Below is a small trained network, with its code and all its weights. Each question gives an input and a target symbol and asks what happens when units are switched off, that is, made to give their printed mean instead of their output.

import numpy as np


def w(rows, s, z=0):
    codes = np.array(rows[::2]) - 128.0
    scale = np.full(codes.shape[1], s)
    scale[-1] = z or s
    return codes * scale


def f(y):
    return np.maximum(y, 0)


def softmax(a):
    e = np.exp(a - a.max(-1, keepdims=True))
    return e / e.sum(-1, keepdims=True)


def log_softmax(a):
    a = a - a.max(-1, keepdims=True)
    return a - np.log(np.exp(a).sum(-1, keepdims=True))


def net(x, mask):
    ids = ['ΞΣαγδεζμτ'.index(c) for c in x.split()]
    T = len(ids)
    res = E[ids] + P[:T]
    u = 0
    for l in range(2):
        r = res
        for j in range(3):
            rows = slice(3 * j, 3 * j + 3)
            q, k, v = (r @ M[l][rows].T for M in (Q, K, V))
            z = softmax(np.where(np.tri(T) > 0, q @ k.T / 3**0.5, -1e9)) @ v
            o = O[l][rows]
            res = res + np.where(mask[u + j], z, o[:, -1]) @ o[:, :-1]
        u += 3
        y = f(res @ A[l][:, :-1].T + A[l][:, -1])
        res = res + np.where(mask[u : u + 4], y, B[l][:, -1]) @ B[l][:, :-1]
        u += 4
    return log_softmax(res[-1] @ U[:, :-1].T + U[:, -1])


Q, K, V, O, A, B = {}, {}, {}, {}, {}, {}
E = w([
[216,140,198,253,151,71,61,149],'Ξ',
[49,58,103,127,99,145,194,165],'Σ',
[49,109,109,81,148,35,195,57],'α',
[53,104,187,148,159,222,98,110],'γ',
[133,155,53,44,59,43,127,144],'δ',
[117,178,143,81,101,77,64,122],'ε',
[79,85,137,94,186,122,142,208],'ζ',
[128,21,113,48,139,58,64,146],'μ',
[113,67,82,196,46,67,150,106],'τ',
],0.019)
P = w([
[108,107,110,169,133,67,132,155],'0',
[91,118,94,186,152,62,124,177],'1',
[91,106,109,182,144,75,112,178],'2',
[92,100,115,175,133,96,94,176],'3',
[101,88,181,149,78,141,76,163],'4',
[80,101,160,156,98,134,68,165],'5',
[80,110,185,135,79,156,62,168],'6',
[78,98,189,125,75,161,63,167],'7',
[74,102,194,115,81,161,63,165],'8',
[95,101,203,104,59,184,52,160],'9',
[69,2,154,22,187,96,139,184],'10',
],0.0042)
Q[0] = w([
[130,101,129,123,94,184,142,122],'0.h1',
[82,130,93,108,108,99,137,197],'0.h1',
[89,132,82,94,109,170,173,161],'0.h1',
[124,94,139,116,138,139,86,206],'0.h2',
[88,152,136,125,156,172,177,83],'0.h2',
[150,93,115,154,113,149,174,115],'0.h2',
[108,128,171,145,192,210,176,79],'0.h3',
[113,103,189,67,193,130,145,112],'0.h3',
[143,144,195,147,84,119,5,158],'0.h3',
],0.012)
K[0] = w([
[167,115,94,159,143,200,105,126],'0.h1',
[121,111,184,164,145,91,95,206],'0.h1',
[185,149,152,184,207,111,180,154],'0.h1',
[203,118,139,226,157,185,117,190],'0.h2',
[73,92,132,92,126,179,152,58],'0.h2',
[123,103,101,139,98,99,179,182],'0.h2',
[42,119,200,128,140,254,202,93],'0.h3',
[32,85,192,16,212,159,147,151],'0.h3',
[201,159,179,142,162,106,8,155],'0.h3',
],0.0092)
V[0] = w([
[152,109,91,117,146,137,86,97],'0.h1',
[34,119,78,153,123,138,55,112],'0.h1',
[128,134,198,206,98,71,81,132],'0.h1',
[75,142,85,104,129,186,137,176],'0.h2',
[160,101,94,138,60,145,180,111],'0.h2',
[97,163,125,153,142,134,169,136],'0.h2',
[159,106,68,190,124,74,100,120],'0.h3',
[80,128,255,120,139,109,97,143],'0.h3',
[115,97,136,125,214,148,183,147],'0.h3',
],0.0073)
O[0] = w([
[181,97,151,86,96,186,62,163,88],'0.h1',
[94,167,139,104,131,141,159,91,253],'0.h1',
[137,93,137,104,137,57,95,90,168],'0.h1',
[139,135,178,82,154,114,109,190,197],'0.h2',
[134,130,123,111,155,146,85,158,113],'0.h2',
[123,128,98,119,114,151,112,105,134],'0.h2',
[171,107,255,104,132,156,181,114,146],'0.h3',
[151,147,105,181,194,104,115,135,201],'0.h3',
[126,143,50,121,183,161,109,87,219],'0.h3',
],0.0096,0.0038)
A[0] = w([
[161,107,158,148,3,54,214,192,6],'0.n1',
[99,172,123,163,143,112,221,54,200],'0.n2',
[94,19,37,39,105,230,181,117,75],'0.n3',
[123,111,113,213,244,253,102,71,43],'0.n4',
],0.0052,0.0018)
B[0] = w([
[95,114,81,159,228,87,236,35,163],'0.n1',
[173,117,133,180,149,177,40,46,172],'0.n2',
[153,174,200,219,11,159,97,132,254],'0.n3',
[127,193,101,202,111,197,2,161,161],'0.n4',
],0.0078,0.0074)
Q[1] = w([
[167,92,221,208,90,124,102,130],'1.h1',
[133,92,53,142,135,88,80,162],'1.h1',
[158,135,64,136,125,106,108,78],'1.h1',
[136,130,80,90,150,84,213,95],'1.h2',
[181,76,108,187,141,166,28,187],'1.h2',
[121,126,118,132,152,64,160,108],'1.h2',
[106,156,170,152,149,83,157,94],'1.h3',
[117,114,114,246,155,124,155,62],'1.h3',
[199,159,132,83,164,187,132,112],'1.h3',
],0.012)
K[1] = w([
[96,113,175,128,78,115,69,153],'1.h1',
[183,148,179,136,169,121,78,106],'1.h1',
[104,143,152,123,160,111,111,80],'1.h1',
[205,204,197,166,221,93,133,93],'1.h2',
[98,1,76,142,153,162,129,186],'1.h2',
[170,151,195,129,162,66,119,154],'1.h2',
[195,166,201,138,142,71,117,113],'1.h3',
[212,194,210,207,155,132,124,110],'1.h3',
[163,160,63,109,145,137,139,100],'1.h3',
],0.012)
V[1] = w([
[79,104,62,141,127,100,145,71],'1.h1',
[132,91,73,122,145,138,169,131],'1.h1',
[145,141,217,145,103,167,181,131],'1.h1',
[161,155,162,163,131,137,156,112],'1.h2',
[113,99,54,143,69,99,135,134],'1.h2',
[164,229,205,137,144,84,165,56],'1.h2',
[3,88,121,25,94,126,122,137],'1.h3',
[61,151,159,117,141,159,125,146],'1.h3',
[100,116,64,158,128,122,70,74],'1.h3',
],0.0061)
O[1] = w([
[101,58,53,3,105,109,186,152,182],'1.h1',
[93,120,42,127,137,82,62,145,73],'1.h1',
[198,101,88,220,138,98,174,101,203],'1.h1',
[186,182,168,249,162,184,87,222,127],'1.h2',
[90,132,101,105,144,138,166,86,236],'1.h2',
[217,197,150,241,191,187,122,88,4],'1.h2',
[217,72,23,189,234,51,100,73,24],'1.h3',
[177,30,70,78,137,163,115,89,198],'1.h3',
[192,123,104,120,182,157,103,135,207],'1.h3',
],0.0054,0.0031)
A[1] = w([
[111,165,183,141,117,195,199,249,101],'1.n1',
[205,90,77,155,95,32,254,98,25],'1.n2',
[240,193,131,36,162,66,75,101,193],'1.n3',
[156,75,75,37,61,36,133,89,4],'1.n4',
],0.0067,0.0037)
B[1] = w([
[153,143,79,87,146,8,76,86,254],'1.n1',
[234,198,223,114,230,180,148,144,197],'1.n2',
[117,212,180,229,45,115,121,102,181],'1.n3',
[254,111,114,80,44,233,84,137,241],'1.n4',
],0.0077,0.0057)
U = w([
[67,138,151,74,127,105,169,134,64],'Ξ',
[113,134,123,172,142,202,120,164,61],'Σ',
[142,195,85,192,115,47,110,176,143],'α',
[99,71,173,157,177,151,176,146,41],'γ',
[172,46,129,133,134,93,73,134,85],'δ',
[154,197,66,118,107,152,190,190,113],'ε',
[116,110,86,104,234,28,126,210,192],'ζ',
[107,115,60,120,160,90,134,13,72],'μ',
[81,120,86,201,16,220,255,200,255],'τ',
],0.0065,0.0044)

Each question gives the input, a string of symbols that net reads in full, and the target symbol t.
The units are the heads (3 rows each of Q, K, V and O) and the neurons (one row each of A and B). Each row of codes is followed by its name. A weight is (code - 128) times the scale printed after its matrix; where a second scale follows, it is the last column's (O, A, B and U).
mask holds one flag per unit, layer by layer, with each layer's heads first. A switched-off unit (its flag False) gives its mean, the last column of its rows in O or B, instead of its output. The means were averaged over made-up inputs and are rounded, as every weight is.
A unit's drop is (log p(t) with every unit on - log p(t) with that unit switched off) / (log p(t) with every unit on - log p(t) with every unit switched off).
The circuit of an input: a set's keep is (log p(t) with only the set's units on - log p(t) with every unit switched off) / (log p(t) with every unit on - log p(t) with every unit switched off). Starting from the 12 units with the biggest drops (on a tie, the unit counted first), units are removed one at a time, each time the one whose removal leaves the highest keep (on an exact tie, the one counted first), for as long as the keep stays at least 0.8.
circuit, biggest first: the units of the circuit, biggest drop first
top k neurons: the k neurons with the biggest drops, biggest first
top k neurons in layer l: the k neurons of layer l with the biggest drops, biggest first
heads that matter: for each layer, one digit per head in row order, 1 if its drop is at least 0.15 and else 0, layers parted by /
drop of u: that unit's drop, to one decimal
input Ξ α μ ζ μ, target Ξ: top 2 neurons => (1.n1; 0.n1)
input Σ Ξ α, target α: heads that matter => 001 / 010
input ζ μ Σ μ Σ Ξ Σ τ, target α: heads that matter => 011 / 011
input ζ Σ μ Σ μ Σ Ξ δ Σ Σ ε, target α: heads that matter => 001 / 011
input δ Σ Ξ α μ μ ζ μ, target τ: heads that matter => 110 / 001
input δ Ξ Σ Σ μ Σ ζ, target α: top neuron => (0.n3)
input Σ Σ Ξ Σ ζ Σ δ ζ, target Ξ: top 2 neurons => (0.n1; 1.n1)
input μ Σ Σ Σ δ ε Σ μ Ξ μ, target τ: heads that matter => 111 / 001
input τ Σ μ Σ Σ ζ α Ξ α ζ, target Ξ: circuit, biggest first => (0.h2; 1.h3; 1.n1)
input Σ Ξ ζ α, target α: circuit, biggest first => (1.h2; 1.n1; 1.h3)
input Σ μ Σ Σ γ ζ μ τ, target γ: top 2 neurons => (0.n1; 1.n2)
input δ Σ μ Ξ ζ Σ Σ Σ Σ Σ, target δ: top 2 neurons => (1.n4; 0.n1)
input Ξ δ μ μ μ τ μ μ ε Σ, target α: heads that matter => 101 / 011
input μ Σ γ γ Ξ δ Σ, target Ξ: heads that matter => 011 / 001
input δ ε α Σ Σ Ξ ζ γ, target α: heads that matter => 001 / 001
input ζ γ Ξ μ, target α: top 3 neurons => (1.n1; 0.n4; 0.n2)
input μ γ Σ τ Σ δ, target ε: top 3 neurons => (1.n2; 1.n4; 0.n3)
input Σ Σ Ξ Σ ζ μ, target α: top 3 neurons => (1.n1; 0.n3; 0.n2)
input Ξ ζ ζ ε Σ, target α: top 2 neurons in layer 0 => (0.n4; 0.n2)
input ζ τ Ξ τ ζ ζ α μ μ, target Ξ: top neuron in layer 0 => (0.n1)
input μ Ξ Σ Σ, target Ξ: top 3 neurons => (0.n3; 0.n1; 1.n1)
input μ Σ δ γ α Σ τ Ξ Σ ζ, target α: top 3 neurons => (1.n1; 0.n3; 0.n2)
input γ γ Σ Σ δ γ Σ Σ δ δ, target ε: top 4 neurons => (1.n2; 1.n4; 0.n3; 0.n1)
input α Σ Σ τ, target γ: top neuron => (1.n2)
input Σ Σ Σ Ξ τ Σ, target δ: top 3 neurons => (0.n1; 1.n4; 0.n2)
input μ ζ Σ α Σ Ξ Σ Σ δ Ξ, target Ξ: drop of 1.h1 => 0.1
input Σ Σ μ μ Σ ζ Σ Σ ζ, target ζ: drop of 0.h2 => 0.2
input ζ Σ Σ Ξ α μ ζ γ, target α: drop of 1.n1 => 1.2
input ζ Σ Σ Σ Σ μ ζ, target ζ: drop of 0.h2 => 0.1
